Each row is shifted at random along 6 fixed directions that mean nothing.
Known rows, with every step that occurs
galemo/bebev/devof/nuza/lifez/finu/koraro/tupiz/fazok: [ -91  333 -121 -115  345   66 -134  177   24  -38 -345  245  -49   51
    9   40   91    4  120   25 -114   89  -71  -32  -71  147   74  178
  -61  165 -116 -307  136  145    7 -160    3   37   22 -242   53  194
    5  -19  164 -188  200 -158  -44  -53  -45  -14 -149   96  -14]
lifez/finu/koraro/tupiz/devof/bebev: [ 208   36 -156   34  390  101  100   66 -131 -125  -73  120  -65  -41
 -203  223 -109   76 -222 -182    6  -54   19 -147   43  179 -377   66
 -126   76   17 -499   83  194   96 -151  -94   30   -8 -212   97   -8
 -108 -138    5   85   69 -154 -185   10 -148   70  -66   57  293]
difop/koraro/tupiz/devof/nuza/lifez: [  88 -108  -62  -36   15   41  101   97  -56  -49   -9   29   92  137
 -173   45   87   41 -171 -136  -69  -48    6 -144  -69  134 -175  101
 -130  -22 -235 -207 -132  265   43 -123  -80   56  -74 -137  -11   13
 -128 -158  -64  -82   61  -54   41   49   24   -6 -113   69   56]
difop/finu/nuza/bebev/devof/galemo/lifez/tupiz/fazok: [  69  356  -84  -36  206   68 -266   23   88 -182 -251  243   24  -67
    1   65   44   80  146 -152 -177  135 -243   -2  174  194 -187   56
 -155   75  119 -477  107  137  140 -186 -120   48   84 -322   88   65
  135  -59  127 -112  253 -183 -182 -197 -373   43 -145   92  160]
fazok/tupiz/difop/bebev/galemo/nuza: [ 157  142  -28  -47   89   98 -146  -92   89  -23  -48   29  -94   25
   35  -74   64  162  339  -54  -87   83 -285   92  -25  205   55   44
  -43  -29 -158  -53  -18   30  -64  -35  100  -19   86  -77   29   36
   93   56   29 -199   56   73 -171 -111  -61  -69 -220 -261  -37]
galemo/bebev/devof/nuza/lifez/finu/tupiz/fazok/difop: [  -4  185   83 -176  377  -37 -252   25  501   18 -160 -106   37  -58
   29 -200    0   82  345    0 -192    9 -161   86   19   68  274   40
  -59   91 -167  -59  278  323  -19  -80   49  -58   78 -202   63   95
  232   69  145 -208  134  -85   76   -3 -141  134  -75  175 -235]
fazok/galemo/bebev/devof: [   5  157  -76  -65   71   26 -162 -150  279    9 -127   36 -160  -69
   74   -2  -83   -2  294   65  -40   34 -214   84   63  -50   99  -60
   64  102  118   81  179   75  -12  -28  -24  -46  161  -65    9   87
  135  111  145  -56  -31  118 -201  -94  -98  -55  -13 -139  -39]
bebev/galemo/devof/nuza/lifez: [-104   86  155 -139  -37  -16 -112   26   89  -40  -74  -19  182   17
   33  -58   84  -28  -84  -16 -147 -128  -31  -86   76   12  -13   68
 -133  105  -73 -400  135   81  108  -13 -156  -77  -18 -108  -43  -32
   -4  -70   76   28  198  -81  225  -61  -96   67  -55  219 -109]
devof/bebev/galemo/difop/koraro/tupiz/finu/lifez: [ 250  177   46 -146  367   19 -177  -39  374  -30 -102 -158   -5  -12
  -75  -81  -94  263  211 -169  -82 -139 -265   42  -83  242   38   -5
 -160   86 -217 -237  232  325  -10  -60  121 -141   71 -114   43  -23
  185   15   38 -102   54  -20  -30   62 -162  116  -74  170  -30]
difop/bebev/devof/nuza: [  62  353 -227   86  399 -104   -3 -302 -187  173 -125   73  118  141
  -67   -6  143  190  213  122  104  200 -164 -255 -120 -436   95    5
  -67  176  218  -76  107 -121  -27  -60   14 -190  102  445 -104  246
  -84   17  252   58   80 -184 -226   11  169 -111    5  -70   69]
fazok/tupiz/devof/galemo/nuza/lifez/finu/koraro/difop: [ 167   64  -58  -30  210   94 -164  112  -68 -226  -50  208  163 -107
 -118  -25  280  107    8 -319 -257  189 -242  -73  138  317 -161   88
 -187 -104  -16 -407  -32  425   94 -236 -134   49   39 -182  154   91
  -75 -192   -1 -166  233 -187 -131 -207 -257   15 -260  -16  138]
devof/bebev/galemo/difop: [ 254   14 -205  116   31   75 -184  -68 -397 -234   52  361  187   72
  -71   34  389  243  261 -274 -134  415 -541  -65  229   76 -183 -103
 -111 -161  242 -174 -193   62   54 -177   27  100  130   70  171   88
  -96  -31   68 -224  196  -94 -492 -351 -199 -109 -315 -361  275]
fazok/galemo/bebev/devof/nuza/lifez/finu/tupiz/difop/koraro: [ 108  216 -119  -86  315   75  -78  -70  158   35 -274  135 -253   10
   -4  -13 -282  182   98   46   38 -131 -166  -36  -16  -10 -129  188
 -155  265 -164 -304  238  252   52  -73  -14  -62  117 -262 -135   72
    1   27  157   -3   98 -108 -215  -41  -44   -8  -86  -85   67]
devof/nuza/lifez/finu/tupiz: [  52    9  -41  -85  176   28  -21   92  199  -27 -114  165  -86   65
  -59  -81 -124   41   97  -73  -61  -35  -49   69    0   67  -44  -22
  -68  -59  -62 -266   88  140    3  -26   46   73   44 -307   77  -19
  103   47  -62 -108   97  -51  -17   58 -166   49   -9   63  -45]
difop/finu/tupiz/fazok/galemo/lifez/nuza/devof: [ -92   85  135 -200  132    0 -191  -28  646  -49    8 -162  -15 -209
  -66 -108  -49  -49  115  -73 -250 -126  -82   53  -31  397  -95   27
 -105   15  -98 -233  142  296   14  -95 -210 -107   21 -328  120  -33
  247  -82  -40  -60  119   41  207    4 -240  149 -125  199 -103]
difop/finu/nuza/lifez/galemo: [  42  472 -232   88  283  -73 -192 -177  -91  -24 -134  325  210  -16
 -148  -49  222  212  179  -44  -16  297 -254 -213  -22   79 -188   17
 -218  -42  373 -241  -44   25   33  -90 -158  -62   78  215   89  190
   21 -126  102  -31  177 -191 -247 -136 -114 -109 -153  -81  238]
fazok/finu/lifez/tupiz/difop/bebev/devof: [ 251   90  156  -93  163   73  -75   17  321 -106  -32 -327 -113 -211
   -5   88 -398  151 -157 -143  -45 -282   10  118  198  227 -198  152
  -87  173 -249 -263  236  441  163  -60  -79    8  -10 -417  -83 -227
  146  -70  -29   74  -68  -86   65  116 -336  302   62  319   59]
finu/nuza/lifez/tupiz/difop/koraro/bebev/devof: [ 239  262  -16  -92  162   30 -222  -70  299 -190 -119 -143  103 -206
 -138   39   39  201   99 -126 -194  -30 -168   22  111  559 -157  114
 -191  -55 -157 -156  -42  440   44 -121  -57   93  -13 -176  150    7
  223 -188    4 -130  -31  -35  -61   15 -311  139 -105  133   83]
devof/nuza/lifez/tupiz/difop: [ 168  -16  -99    6   58   44  -26  -75   -7  -83   21  106   71   58
 -218  -98   35  218  102 -218  -91   44 -153  -79  -27  167 -231  -20
 -202 -160  -96 -279  -38  222   -5 -114  -47   10   40 -161   73   10
   -6  -71 -114 -111   63  -57 -115  -19  -96    1 -181 -139   73]
bebev/devof/galemo/nuza/lifez/finu/koraro: [-158  387  -96 -213  134   29 -216  173   40    3 -404  307 -183   76
  185 -114  -13  -10  161  103 -119   13  -87   91   -6   67  152  135
  -45  126 -131 -284  154  -21  -19  -69   52   44   81 -338  -13  213
   11   75  113 -169  170  -88  -35 -128  -25 -105  -86   17 -135]
nuza/lifez/tupiz/finu/koraro/bebev: [  69  233  -42  -55  315   51  -47  200   27  -62 -309  140  -83 -100
   27  129 -167   63 -152   20   38  -45  101  -57    2  170  -41  213
 -110  255  -50 -196  220  173  108  -67  -11   56  -20 -191  -46   63
  101  -23  134   37   71 -348   15   -8 -138   85   38  198  121]
fazok/galemo/lifez/finu: [ -83   35   38   -7  231  -85  -84   16   87  -58   30   64  204  -91
  -81   -2  136   18  -97  -83 -104   49  -31 -184   25  -59 -113   41
  -76  164  157 -130  102  221   72 -144 -208 -132  -17  107  -30   25
  -24 -102  115  114  127 -151  172  -41  -66   70 -127  103   86]
nuza/devof/bebev/galemo/difop/koraro/tupiz: [ 206   97   82 -132   47   31  -71   58    5 -171  -76 -121  190  -73
   39   51  139  130   24 -168 -177   34 -290   -6  180   83   19   23
 -210  143  -82 -207  105  257   84 -169  -27  -16   20  -47   56   19
   46  -83  136  -83  123 -210  -13 -136 -227   91  -74  230   52]
difop/koraro/bebev/galemo/lifez/tupiz/finu/nuza: [  95  407  -99  -86  366   25 -440  124   24 -144 -346  274  127  -26
  146   23  327  186  331  -62 -238  285 -338  111  -32  331  230   98
  -54   83   12    6  -76  119   12 -145  145  102   16  -79  102  260
  179   14  153 -336  281 -211  -99 -176 -228   -2 -260   16    7]
tupiz/fazok/difop/finu/lifez/nuza/bebev/galemo/devof: [  17  465  -95   32  177  142 -124  -81 -250  -47 -191  150 -139 -109
   49  158  -69  171  -30  -41   -4   68 -209 -123  130  304 -348  329
 -263  255   16 -606  138   18  168  -61 -251  -57   46 -206 -122   80
 -100 -120  258   36  150 -314 -253 -187  -67  -26 -218  -89  252]
bebev/devof/nuza/lifez/finu: [ -55  179   11 -158  109  -12 -166  132  150  -41 -203   39   35   43
  105  -73  -38   -7  107  -30 -155  -28  -73  120   42  -37  149    2
  -62   47  -74 -133  140   49   29  -55   37   93   23 -318   12   65
  103   43   29 -160  123 -107  106   39 -160   64   22  295 -161]
fazok/difop/bebev/galemo/nuza/devof: [  17  320  -52  -37   17   60  -89   45 -338    0 -151  159  -31   49
  204   51  143  109  122   87  -39  228 -236  -21  136  -30  126  221
  -90  180  -61  -27   -6 -127   35  -49   -7   52   49   28 -140  185
 -112   31  273 -162  106 -265 -187 -242   63 -142 -160 -147   34]
bebev/devof/galemo/difop: [  55   77   14  -31  -75   50   52  -13 -171  -29   -7   14 -158   50
    8   30 -147   49 -127  -89    4 -153  -75  -47  171  -46 -239   82
  -80  108 -123 -464  113   48   74  -56  -77  -70   47 -190 -121  -51
 -196  -31   79   99  -19   -4 -122  -83    8  -24  -64  -78   75]
tupiz/fazok/galemo/nuza/lifez/finu/koraro/difop: [ -65  449  -91  -37  293   73 -155   -6   14   -1 -190  175  -71  -94
  -51  -53   78  116  119  -58  -69   70  -93  -95 -117  367  -89  248
 -202  107  -61 -364  174  145  -28 -115 -120 -132   54  -55   -8  189
  -40 -106  148  -50   83 -180  -87  -94   42  -87 -233  -53   74]
difop/bebev/galemo/devof/nuza/lifez/tupiz: [  96  252  -55  -36   62   65  -58  -70 -133 -121 -215  191   56   27
    2   90  -17  132  -14  -94  -73   34 -212 -114  162  -50 -255   63
 -212  208  127 -585  145   85  172 -135 -189  -25   59 -163  -46    7
    2  -60  165   59  199 -264 -115 -142 -243   17  -94   19  167]
finu/koraro/tupiz/devof: [  19  153 -114 -111   79  103   63   28   66  132 -223   19 -426   45
   52   19 -266    2   35   80   95 -171   94   94 -144  146   65  115
   32   66 -270 -129  105   10  -96   17  104  -20   43 -265  -39  116
  -82   86  -39  -29 -116   96 -131   74  157  -94   58 -129  -77]
bebev/galemo/difop/koraro: [ -57   45  195 -209 -170   -8 -160  164   94  -53  -67 -172   -2    2
  194 -139   68   41   28   14 -147 -160  -92  140   10  256  126  142
  -82  105 -431  -31  -29   26  -35  -11  111  -14  -88 -167  -57  -32
   26  -14   37 -115   66   27  207  -62   36   41 -165  113 -182]
galemo/lifez/finu/tupiz/fazok/difop/bebev/devof/nuza: [  52  177 -114   10  403   27  -44   39 -135   24  -87  165  -61  106
  -42   -4   71  145   94  -45  -61  141 -159 -114   30  -28  -77  211
  -43  160 -134 -280   17  196   23 -179  -13  -42   28 -107  -66  122
 -156  -19  167 -116  149 -201 -143  -60   54   10 -239 -119   83]
nuza/lifez/tupiz/devof/bebev/galemo: [  28  271 -319 -101  137  -85   48 -184  -83  166 -146  177  -24  254
 -249  -71  -20  226   99  -31  120   70  -98 -340 -193  -95 -298    2
 -230   69  -15 -354  130   31  -44  -88 -125 -181   63   10  -25  213
  -58   -7   83   35  -25  -47 -203  -76  239 -173 -199 -234  126]
bebev/devof/nuza/lifez/finu/tupiz/difop/koraro/galemo: [ 171  260 -161  -26  122   63 -138   64 -235 -125 -120  193   47   96
 -121   49  120  214  -10 -252 -106  107 -239  -90   31  317 -269  197
 -219  -65 -200 -436 -156  316   32 -199  -48   70   -8 -187   52  125
 -165 -179  -21 -181  138 -133 -248 -125  -96  -38 -269   -4  192]
nuza/bebev/devof/galemo/lifez/tupiz: [-210   77   79 -344    0 -117  -56  191  307   45 -120  -36   41   84
   20 -210   85  -81  101   69 -173  -25   29  -78  -63   30  132   46
  -37   96 -368 -151  132  138  -70 -113  -55  -86  -59 -192   35  122
  100   58  103 -129   54   23  348  -22   89    7 -169  139 -246]
bebev/devof/nuza/lifez: [ -43   32   25 -102  -43  -16 -106   95   61  -37  -79   47  114   84
   41  -68   95  -21   39   -6 -129   15  -48   23   71  -42  121   24
  -16  -31 -104  -59   11  108   40  -35   -2   92    8 -170   -3   33
   13    2    4 -152  102  -36   82  -15  -90   26   -7  165 -130]
lifez/nuza/devof/galemo/difop: [ -67   22  168 -206    6    2  -56   79   98  -92   75 -117   91  -92
  -14 -121   91   -2  -35  -60 -254  -89  -88  -21   72  233  -93   34
 -180  -19 -228 -403   66   74   24  -75 -142  -52  -42 -212   57    8
  -17  -91   29  -65  109  -57  210  -58  -80   55 -195  119 -104]
fazok/galemo/bebev/devof/nuza/lifez: [ -51  149 -114  -73  199   -3    4 -153  255  109 -132  127 -143   71
  -84  -49 -157   18  145  129   44  -88  -65 -126  -38 -186  -46   24
  -42  173   39 -182  292  106   15   -4 -128 -130  145  -57 -115   65
   44   75  175   39  -16   54  -91   19   41  -83  -14 -114  -35]
finu/tupiz/fazok/difop/koraro/galemo/nuza: [  77  230  128  -21  167   71 -199   32   98  -64  -68  -63   20  -80
   82  -43  180   98  158  -98 -175   48 -123   99   20  392  145  197
  -69   50 -217 -149   26  302  -13 -104   -9  -80   -1   -7    3   92
   10  -70   95 -154   92  -88  -12 -122  -88   30 -199  -21  -61]
finu/tupiz/difop/bebev/devof/galemo: [ 207  212   93 -114  174  -37 -149 -104  154   28  -62 -197    8  -26
   31  -76 -132  201   64   -8    8  -85 -103  -27   96  -81   58   61
  -82  116 -190 -280  207  197   62  -44   61 -127   57  -11  -35   -2
   45   21   87   50   51  -70  -83  -68 -123   85   42  163   -4]
nuza/lifez/tupiz/difop/finu/koraro/galemo/devof: [ 151  386   50 -121  189  100 -168 -101  298 -109 -249 -112 -159 -267
   10  -29 -289  165   37 -181  -77 -210 -167   57   63  353 -165  116
 -275  143  -63 -474  286  357   70 -135 -168 -122   93 -288   30   -6
  110  -87   14   72   52 -121  -61  -28 -284  108   42  152   72]
lifez/nuza/devof/bebev/galemo/difop/koraro/tupiz/fazok: [  17  427  -49 -163  189  151  112   39 -181   54 -275  -13 -285   53
   57  119 -226  119  -88   44   10 -209  -40  -55  -86  187 -235  276
 -274  379 -316 -690  304  -49   44  -81 -102 -140   -6 -351 -169  105
 -124  -34  214   43   22 -215  -32  -12  111  -43 -175   35   64]
finu/lifez/tupiz/fazok/difop: [  62  271   80 -121  175  -48 -304  -75  275   41 -164 -141   62  -95
  110 -205   61  228  339  -52 -145  110 -152  158    0   93  342   30
  -97   57  -82   67  234  325  -20  -89   55 -130   79  -54   19  152
  182   88   53 -146   31 -159   29  -49 -121   96  -44   81 -177]
lifez/galemo/nuza/bebev: [-249  156  114 -138   -8  108  109  251  -68  -20 -118  171 -224  -34
   88   56 -173 -171 -197  184  -10 -182  248  -37   -7  322 -206  264
  -73  176 -311 -485  117 -239   38   57 -153   36 -118 -344 -105  -34
  -44   -6  149   20   63  -62  216  -10   65  -45 -165   -1   -9]
difop/finu/koraro/tupiz/devof: [ 162   42   46 -109  144   38 -109   -6  480  -73  -46 -263 -102 -160
  -50  -20 -151   19   81 -162 -108 -195  -39  160  -35  361   24  -51
  -37  -71 -158  -72   67  228  -39  -56   54    4   16 -251  159  -66
  193  -61 -137  -58  -19  110   13  120 -222  131   95  239  -70]

Rows
[ 102  275  -65  -78  204  104  -67   91  -90  -58 -149  157  -58    6
  -55  144  -95   96  -94 -157  -87   25  -92  -29   16  172 -169   85
 -150   36  -11 -556  142  156  122  -86 -124   19   41 -324   10   95
  -52  -61   14  -70  127 -222 -105  -50 -203   11  -73  162  126] | koraro/tupiz/finu/lifez/nuza/devof/galemo
[  89  125  115 -221  352    0 -214  124  416  -95 -102  -97  -25 -204
   33 -134    4  128  125  -63 -191  -76  -76   85  -27  410  118  155
 -105  137 -304  -80  164  385  -13 -163   -3  -72  -13 -203   66   34
  178   -1   46 -119   68  -73  200   11 -166  133 -155  133  -83] | fazok/galemo/lifez/tupiz/difop/finu/koraro/bebev
[ 261   49 -113  -56  218  176  -49  -30  104 -187  -77   70 -190 -121
 -109   89  -87  120    2 -177 -182  -90 -200   48  137  323 -351   97
  -98   93 -129 -450   73  436  108 -210 -151   11   73 -412   36  -26
   17 -103   -3  -64   -9   39 -155  -16 -257   52 -211 -152  156] | fazok/tupiz/difop/koraro/bebev/devof/galemo/lifez/nuza
[ 152  282   41   11  222   15 -153   22   17 -217  -41  -10  250 -162
 -207   64  142  150 -176 -322 -189  -27  -81 -219  114  355 -329  144
 -228   28  -41 -652  111  412  134 -181 -217  -80  -23  -77   49   -2
  -33 -305   85   61  193 -269   -1 -112 -269  138 -171  245  181] | bebev/devof/galemo/nuza/lifez/tupiz/finu/koraro/difop
[  86   91   15 -136  293   70    0  202 -111  -34  -84  150  -21   37
   -4  -11  -28  104 -119  -26 -103   30  -91  -97   71   58 -119  242
 -146  149 -263 -319   39  225  105 -144  -93   17  -18 -280  -81   54
 -133  -34   63 -116  174 -225   61 -113  -50   38 -246   11   75] | fazok/finu/nuza/devof/galemo/lifez/tupiz/difop/bebev
[ 100  344 -135   92  378  -58   49 -173  -38   15  -68   40  109    0
 -319  187  -92  122 -189  -93   80  -69   51 -425  -28   54 -499  102
 -241  137  133 -673  183   24   98  -36 -219 -185   -3  120  -31   41
  -23 -221  175  278   86 -253 -134  -25  -51   37 -109  115  305] | lifez/tupiz/finu/nuza/bebev/devof/galemo
[ 250  199   15  -33  606  -15   23 -239  372  -46   38 -232  242 -174
 -387  -16  -22  217  -66 -211 -112 -170 -135 -332  -60  297 -389   90
 -353  118   -3 -520  229  604   74 -160 -334 -296   18  123   74  -21
   65 -279   51  164   46 -120  105   87 -158  190 -184  159  169] | fazok/finu/nuza/lifez/tupiz/difop/koraro/galemo/devof/bebev
[  86  330  -74  -34  354   34  -94 -106  111   63 -226    7 -164  -10
   -7   -5 -189  133  109   72   43 -137 -173 -116  -57   64  -85  148
 -185  194 -124 -290  188  -57    2   25   69 -118   92  -19 -101  102
   24  -22  205   41   92 -137 -199  -39   37  -40  -58   12   61] | tupiz/finu/nuza/bebev/devof/galemo/difop/koraro
[ 145    2  -94    2  159  130  124  -55  -94  -54  -34  208 -172   21
 -155    6 -198  131  -97  -96    6  -85 -129 -165  106   33 -457  115
 -229  122  -56 -572  128  180  130 -135 -214  -55   71 -287  -94  -60
 -135  -60   54   65   64 -126 -194  -54  -93  -37 -185 -238  230] | fazok/tupiz/devof/nuza/lifez/galemo/difop/bebev
[ 127  146  234  -53  119   42 -287  -79  312 -234   86 -262  264 -309
  -68   42   81   76    0 -171 -223 -113 -210  -45  190  562 -208   88
 -238  -71  -84 -368  -23  121  117    3 -135   11  -45  -78  165 -169
  196 -235   40  -12  224  -44   68 -102 -377  208 -122  303   80] | tupiz/difop/finu/nuza/bebev/galemo/devof
[  16  332 -143   -9  308  -31  -20 -130  -15   63  -75  102  -34  -16
 -156   18   18  183   53    1   25   72 -133 -302  -61  151 -260  251
 -191  139 -106 -280   16  145  -15  -98 -170 -127   17   58  -94  142
 -112 -109  195   28   61 -137 -112  -70  122  -61 -253 -180  162] | fazok/galemo/lifez/tupiz/difop/finu/nuza/bebev/devof
[ 166  354 -162   38  484  -25 -226 -195  308  -30 -136  126  138  -57
 -193   17  141  135  344 -143 -104  210 -317 -171   -9    7   42 -118
  -64  -33  292 -197  161  221  -10 -113  -29 -111  177  179  153  192
  167  -32  152  -85  135  -82 -240  -62 -219  -19  -28   36   82] | koraro/tupiz/finu/nuza/bebev/devof/galemo/lifez
[  50   53   54 -128  160   11  -38  149   47  -19    3  -39 -141    1
  -22   11 -144  107 -169  -61  -23 -129    1  -85   97  205 -243  244
  -69  173 -357 -320   33  228   65  -83  -76  -14  -81 -294  -99  -67
  -92  -62   88    8   31  -69   45  -38   24   76 -195   -6   75] | fazok/difop/bebev/galemo/lifez/finu/tupiz/devof
[ 164   16   43 -105  166   74   32  151   39 -189  -16    5   41  -44
 -135  106   10   67 -213 -200 -177 -132 -101  -99  203  446 -388  245
 -226  130 -248 -606    3  406  136 -144 -189   34  -78 -295   47 -104
  -25 -227   89   -9   87 -181   57  -29 -194  139 -248  127  148] | fazok/difop/koraro/bebev/galemo/devof/nuza/lifez/finu/tupiz
[ -24  291 -133 -105  506  101   24   49  149   25 -315  177 -412  -67
   10   91 -338  -22  -26  120   12 -262  121   55  -20  100 -107  165
   -4  284  -92 -471  335   38   23  -51  -18  -36   68 -378  -82   48
   23   60  141   56  -11  -25  -29  200  -40   36   66   42   -1] | galemo/lifez/finu/koraro/bebev/devof/nuza
[ 119  165  172  -93  278   62 -137  122  106 -207  -55  -58   40 -249
  -57   32  -41  148 -213 -106 -120 -146   53  -71   99  403 -211  235
 -153  165 -261 -433  135  424  115 -187 -164  -66  -84 -153   -5 -101
    8 -151   49   71   92 -141  157  -22 -248  174 -125  162  153] | finu/koraro/galemo/lifez/tupiz/difop/bebev
[-192  325  -54 -198   57   24 -142  100  -99    4 -163  173  -26   30
   87  -14  172   23  102   90 -116  142 -192  -82  -60  370  -76  234
 -136   59 -214 -337 -112 -117    3  -15 -108   40  -61 -173   29  160
  -33  -45  160 -200  202  -86   29 -127   76  -85 -302  -43  -10] | difop/finu/lifez/nuza/bebev/galemo/devof
[ -56  259  -81  -87  264    7 -102  -21   28   26 -135  151  -36  112
  -81   34   18  102   62  -43  -71   11  -92 -112  -72  134 -192  185
 -124  174 -135 -474  120  164   74 -136 -156 -117   16 -221  -76   77
  -42  -43  147  -65  172  -81  -56  -62  -24    7 -280  -20   77] | difop/finu/lifez/tupiz/fazok/galemo/bebev/devof/nuza
[  82  277 -178  -41  304  -10  -24  -94  -94   77 -207  116  -49  128
  -71  -72   11  272   92  -33   23   23 -135 -186 -104  -81 -168  155
 -212  335  -92 -302  241  212   15 -186  -90 -258   59  -14 -143  160
  -65   -8  192   50   54 -212  -97  -99  155  -49 -263 -185  114] | devof/bebev/galemo/lifez/tupiz/fazok/difop/koraro
[ 127  397 -147   22  480   49   -6 -199 -145  -13 -152   95   24  -87
 -171   27   66  220   83 -132  -18   62 -204 -288 -112  216 -252  175
 -345  130   -7 -620  127   87   -6 -172 -170 -227   53  163   36  198
 -118 -155  176   66  198 -278 -202  -78   16  -45 -207  -81  213] | lifez/tupiz/difop/finu/koraro/galemo/devof/nuza/bebev
